Below are the code and all the weights of a small trained network. Each question names an input and a class and asks about switching units off, where a switched-off unit gives its printed mean instead of its output.

import numpy as np


def w(rows, s, z=0):
    codes = np.array(rows[::2]) - 128.0
    scale = np.full(codes.shape[1], s)
    scale[-1] = z or s
    return codes * scale


def f(y):
    return y / 2 * (1 + np.tanh(0.7978845608 * (y + 0.044715 * y**3)))


def log_softmax(a):
    a = a - a.max(-1, keepdims=True)
    return a - np.log(np.exp(a).sum(-1, keepdims=True))


def net(x, mask):
    res = np.array(x, float).reshape(1, 5) / 4 @ E
    y = f(res @ A[0][:, :-1].T + A[0][:, -1])
    res = res + np.where(mask, y, B[0][:, -1]) @ B[0][:, :-1]
    return log_softmax(res[-1] @ U[:, :-1].T + U[:, -1])


A, B = {}, {}
E = w([
[200,114,179,221,120,194],'x0',
[144,250,177,117,98,113],'x1',
[179,176,37,131,179,165],'x2',
[164,133,101,173,130,7],'x3',
[174,106,180,64,197,100],'x4',
],0.012)
A[0] = w([
[105,139,73,175,90,58,165],'N1',
[204,90,201,28,211,120,126],'N2',
[70,180,89,31,113,116,116],'N3',
[166,155,40,102,147,172,134],'N4',
[94,28,51,147,161,172,49],'N5',
[114,69,106,121,142,133,65],'N6',
[135,51,93,175,160,71,125],'N7',
[199,108,180,185,94,159,142],'N8',
[118,57,105,119,169,152,92],'N9',
[113,137,85,145,71,148,168],'N10',
[88,136,96,58,121,111,53],'N11',
[109,123,128,39,151,107,142],'N12',
[171,114,161,170,144,174,93],'N13',
[91,127,117,65,165,86,103],'N14',
[98,117,171,81,140,189,165],'N15',
[112,216,170,119,126,155,111],'N16',
[71,73,171,135,88,91,83],'N17',
[218,93,159,136,94,159,84],'N18',
[122,127,149,80,125,203,41],'N19',
[148,237,168,109,105,115,2],'N20',
[79,123,127,77,146,223,49],'N21',
[88,100,188,128,71,120,64],'N22',
[147,246,159,115,123,100,101],'N23',
[170,118,157,164,134,159,84],'N24',
[209,112,128,182,110,82,133],'N25',
[102,123,88,84,85,116,154],'N26',
[176,121,160,186,81,157,140],'N27',
[198,167,47,113,160,157,69],'N28',
[40,139,101,106,115,136,130],'N29',
[144,119,144,105,197,136,58],'N30',
[61,130,92,165,74,171,184],'N31',
[191,113,113,144,119,4,49],'N32',
[178,147,70,116,149,151,58],'N33',
[137,51,220,84,48,80,100],'N34',
[126,142,75,140,87,159,112],'N35',
[141,102,138,52,100,242,65],'N36',
[169,136,117,181,145,71,42],'N37',
[61,122,143,170,61,120,60],'N38',
[95,130,101,103,129,78,103],'N39',
[193,105,165,122,135,141,161],'N40',
[91,128,106,59,126,99,48],'N41',
],0.013,0.005)
B[0] = w([
[154,164,105,135,142,159,218],'N1',
[216,94,118,249,137,138,251],'N2',
[110,121,117,135,137,188,249],'N3',
[118,97,185,109,202,100,209],'N4',
[138,74,88,96,75,106,229],'N5',
[120,91,106,97,70,139,166],'N6',
[141,151,88,78,73,130,209],'N7',
[83,110,92,141,142,199,212],'N8',
[142,70,70,85,72,111,188],'N9',
[167,107,120,229,130,115,187],'N10',
[75,125,142,148,125,176,198],'N11',
[118,112,146,170,129,169,218],'N12',
[58,132,141,145,119,171,180],'N13',
[98,133,132,160,122,185,210],'N14',
[161,205,109,108,138,112,209],'N15',
[138,65,78,102,90,94,200],'N16',
[129,90,139,93,170,120,202],'N17',
[61,118,131,152,120,168,179],'N18',
[144,203,125,67,128,119,186],'N19',
[122,62,78,91,75,106,208],'N20',
[148,219,101,93,125,127,220],'N21',
[116,96,174,84,196,73,185],'N22',
[145,65,66,96,70,113,231],'N23',
[87,140,142,135,116,155,168],'N24',
[118,174,105,112,139,163,209],'N25',
[99,124,135,169,121,165,191],'N26',
[115,131,102,128,138,164,199],'N27',
[101,81,187,97,198,83,205],'N28',
[137,139,122,143,131,167,208],'N29',
[161,119,122,140,139,126,157],'N30',
[199,131,118,195,152,123,223],'N31',
[156,248,81,82,135,140,240],'N32',
[85,83,222,99,167,46,172],'N33',
[130,100,158,85,194,81,230],'N34',
[159,126,140,150,154,94,173],'N35',
[143,221,116,80,112,129,226],'N36',
[138,179,127,85,137,138,186],'N37',
[155,103,136,142,178,108,186],'N38',
[102,149,142,153,138,169,186],'N39',
[121,110,133,183,129,154,177],'N40',
[80,132,118,155,120,152,195],'N41',
],0.012,0.013)
U = w([
[13,150,106,154,131,207,124],'0',
[168,250,96,59,129,128,125],'1',
[143,64,77,61,16,104,124],'2',
[98,102,158,77,251,71,118],'3',
[236,133,105,227,155,130,125],'4',
[166,148,115,151,141,132,250],'5',
[81,138,162,145,114,87,104],'6',
[110,124,157,144,88,90,107],'7',
],0.013,0.016)

Each question gives the input, the list of numbers given to net, and the class t.
The units are the neurons (one row each of A and B). Each row of codes is followed by its name. A weight is (code - 128) times the scale printed after its matrix; where a second scale follows, it is the last column's (A, B and U).
mask holds one flag per neuron, in row order. A switched-off neuron (its flag False) gives its mean, the last column of its row in B, instead of its output. The means were averaged over made-up inputs and are rounded, as every weight is.
A unit's drop is (log p(t) with every unit on - log p(t) with that unit switched off) / (log p(t) with every unit on - log p(t) with every unit switched off).
The circuit of an input: a set's keep is (log p(t) with only the set's units on - log p(t) with every unit switched off) / (log p(t) with every unit on - log p(t) with every unit switched off). Starting from the 12 units with the biggest drops (on a tie, the unit counted first), units are removed one at a time, each time the one whose removal leaves the highest keep (on an exact tie, the one counted first), for as long as the keep stays at least 0.8.
units of the circuit, in order: the units of the circuit, biggest drop first
k most important neurons: the k neurons with the biggest drops, biggest first
drop of u: that unit's drop, to one decimal
input [5,8,-8,3,-7], class 2: units of the circuit, in order	(N20)
input [0,6,3,4,-5], class 2: 2 most important neurons	(N23, N20)
input [6,-5,-7,5,3], class 3: 2 most important neurons	(N34, N22)
input [1,-4,6,4,6], class 3: 4 most important neurons	(N28, N33, N4, N31)
input [-5,2,1,-5,-6], class 4: 3 most important neurons	(N31, N10, N32)
input [0,8,8,4,-7], class 2: 2 most important neurons	(N23, N20)
input [-6,-7,5,-4,-4], class 2: 3 most important neurons	(N5, N9, N6)
input [-3,-1,-4,7,8], class 4: 2 most important neurons	(N2, N36)
input [8,8,-4,-6,7], class 0: 3 most important neurons	(N8, N13, N18)
input [-5,4,6,-1,5], class 3: 2 most important neurons	(N28, N4)
input [6,5,0,-3,-7], class 4: 4 most important neurons	(N31, N10, N35, N38)
input [4,1,3,8,8], class 1: 3 most important neurons	(N32, N37, N25)
input [4,-6,1,-5,-3], class 2: 3 most important neurons	(N5, N9, N32)
input [2,-5,-4,3,-4], class 2: units of the circuit, in order	(N7)
input [2,-3,-6,7,-6], class 1: 3 most important neurons	(N32, N2, N7)
input [-5,4,-8,4,-8], class 3: drop of N17	0.4
input [-4,2,-8,-6,-3], class 3: drop of N22	0.2
input [-1,2,-6,-7,-2], class 1: drop of N6	0.0
